119  129  125  121  119  102  133  145  134  112  128
114  122  152  119  132  129  137  108  127  127  140
119  150  134  139  128  118  138   99  119  142  131
115  136  140  137  113  114  131  156  118  129  141
124  141  126  120  130  123  150  146  135  144  121
117  136  135  131  136  108  126  108  148  135  134
Answer: 131

128  123  141  135  136  132  125  125  139  142  125  137  144  129
119  142  135  117  145  131  130  116  135  144  117  136  111  115
129  122  141  136  136  133  125  126  139  142  126  136  146  129
141  120  124  143  114  129  131  145  125  115  144  124  148  146
129  119  130  123  136  137  137  131  133  117  148  116  136  134
131  136  120  124  125  129  135  135  122  117  136  122  117  131
123  144  134  125  138  126  125  118  132  149  108  143  114  117
139  121  125  141  116  128  130  142  125  117  142  125  145  143
131  139  129  135  124  124  124  129  127  139  115  141  124  127
135  113  133  141  123  131  127  135  134  125  140  127  155  139
140  121  124  142  115  128  130  143  125  116  142  125  146  144
Answer: 129

121  150  144  116  147  145  119  109  125  108
114  106  140  120  132  145  107  131  124  112
117  122  146  136  134  136  126  112  134  109
109  121  128  107  129  136  128  131  136  136
143  123  117  115  145  125  117  140  130  133
Answer: 109

151  145  120  132  145  147  120  134  123  118  131  125  131  149
119  121  128  118  120  121  123  131  125  133  114  144  116  124
134  137  118  124  130  136  120  139  121  128  117  142  114  136
119  120  121  136  119  119  118  139  121  137  131  114  139  117
118  122  113  144  115  123  111  151  111  143  122  125  132  120
122  124  144  117  127  123  148  102  146  118  136  127  130  121
112  111  132  122  112  111  131  128  130  140  122  132  122  113
145  143  132  132  144  141  132  126  130  115  137  126  135  147
131  130  110  140  125  131  104  152  110  136  121  126  128  130
130  125  135  134  131  124  138  117  133  121  140  117  140  126
Answer: 136

118  130  139  107  147  115  140  117  139  134  107  130  143  126  124  152
110  140  115  107  130  124  126  139  152  143  130  107  148  118  134  139
140  107  139  147  157  152  107  103  104  115  130  154  124  130  139  117
124  152  107  117  103  107  139  154  147  140  139  104  126  115  130  130
126  107  152  130  154  139  130  104  117  124  107  147  134  140  115  139
143  115  130  152  117  140  124  130  107  118  139  139  110  134  126  107
Answer: 117
---
Q:
[[141 125 112 154 156]
 [144 129 107 117 129]]
A: 156, 144

Q: [114 130 102 135]
A: 135, 114

Q: [121 127 114 105 130]
A: 130, 121

Q:
[[147 148 136 142 127 144 151]
 [124 124 131 132 135 129 116]
 [138 137 135 140 137 138 135]]
A: 151, 138

Q:
[[114 144 112 105 127 134]
 [135 127 126 132 127 131]
 [121 117 135 138 119 125]]
A: 134, 121

Q: [137 152 145 137 141 146]
A: 146, 137

Q:
[[141 122 118 138 117 150]
 [126 126 133 129 133 126]]
A: 150, 126
---
[[149 123 123 116 142 116]
 [147 119 137 113 145 147]] ⇒ 137

[[122 147 136 122 147]
 [122 131 108 129 108]
 [131 117 135 132 153]] ⇒ 108

[[138 123 145 124 127 137]
 [134 130 121 124 151 124]] ⇒ 121

[[130 129 127 151 128 129]
 [154 127 129 130 128 118]] ⇒ 129

[[110 148 144 147 127 127 150]
 [126 152 122 144 111 128 144]] ⇒ 122

[[132 120 101 119 132 130]
 [127 146 142 131 101 110]] ⇒ 142
---
array([[126, 129, 126, 140, 142, 142, 118],
       [115, 125, 124, 140, 155, 145, 117]]) Answer: 118, 115

array([150, 121, 131, 123, 139, 139]) Answer: 139, 150

array([126, 145, 103, 139]) Answer: 139, 126

array([[116, 144, 118, 126],
       [110, 145, 103, 117]]) Answer: 126, 110

array([[114, 136, 113, 143, 138],
       [139, 111, 147, 149, 146],
       [143, 122, 140, 111, 110]]) Answer: 138, 143

array([128, 136, 106, 114, 148, 116, 112]) Answer: 112, 128

array([110, 149, 154, 101, 150]) Answer: 150, 110

array([149, 145, 129, 140, 130, 152, 123]) Answer: 123, 149

array([[104, 112, 125,  99],
       [106, 112, 125,  99],
       [106, 112, 125,  99]]) Answer: 99, 106
---
[[148 102 154 117 112]
 [144 153 133 128 155]
 [103 138 152 148 142]] yields 144

[[131 135 130 131]
 [129 130 131 128]
 [153 153 142 134]] yields 129

[[110 132 150 141 124 144 137]
 [106 117 129 127 120 138 132]
 [107 123 134 124 112 138 143]] yields 106

[[107 110 146 150 105 144 106]
 [126 136 148 115 115 126 117]
 [144 132 146 110 150 128 129]] yields 126

[[118 111 126 133 119 130 136]
 [142 122 144 137 108 126 134]
 [136 128 155 138 103 138 155]] yields 142

[[124 134 133 122 131 130 129]
 [144 132 121 109 135 111 117]
 [112 119 124 124 108 150 153]] yields 144

[[127 106 130 133 120 141]
 [103 127 119 118 112 122]
 [130 123 119 147 156 112]] yields 103

[[140 113 143 130 137 111 114]
 [125 144 122 143 116 115 111]
 [143 148 110 143 150 143 106]] yields 125

[[122 120 139 140 131 144 134]
 [121 120 139 140 129 144 133]
 [120 130 154 137 138 150 142]] yields 121

[[116 139 133 104 129]
 [119 135 136 116 120]
 [123 132 133 121 122]] yields 119
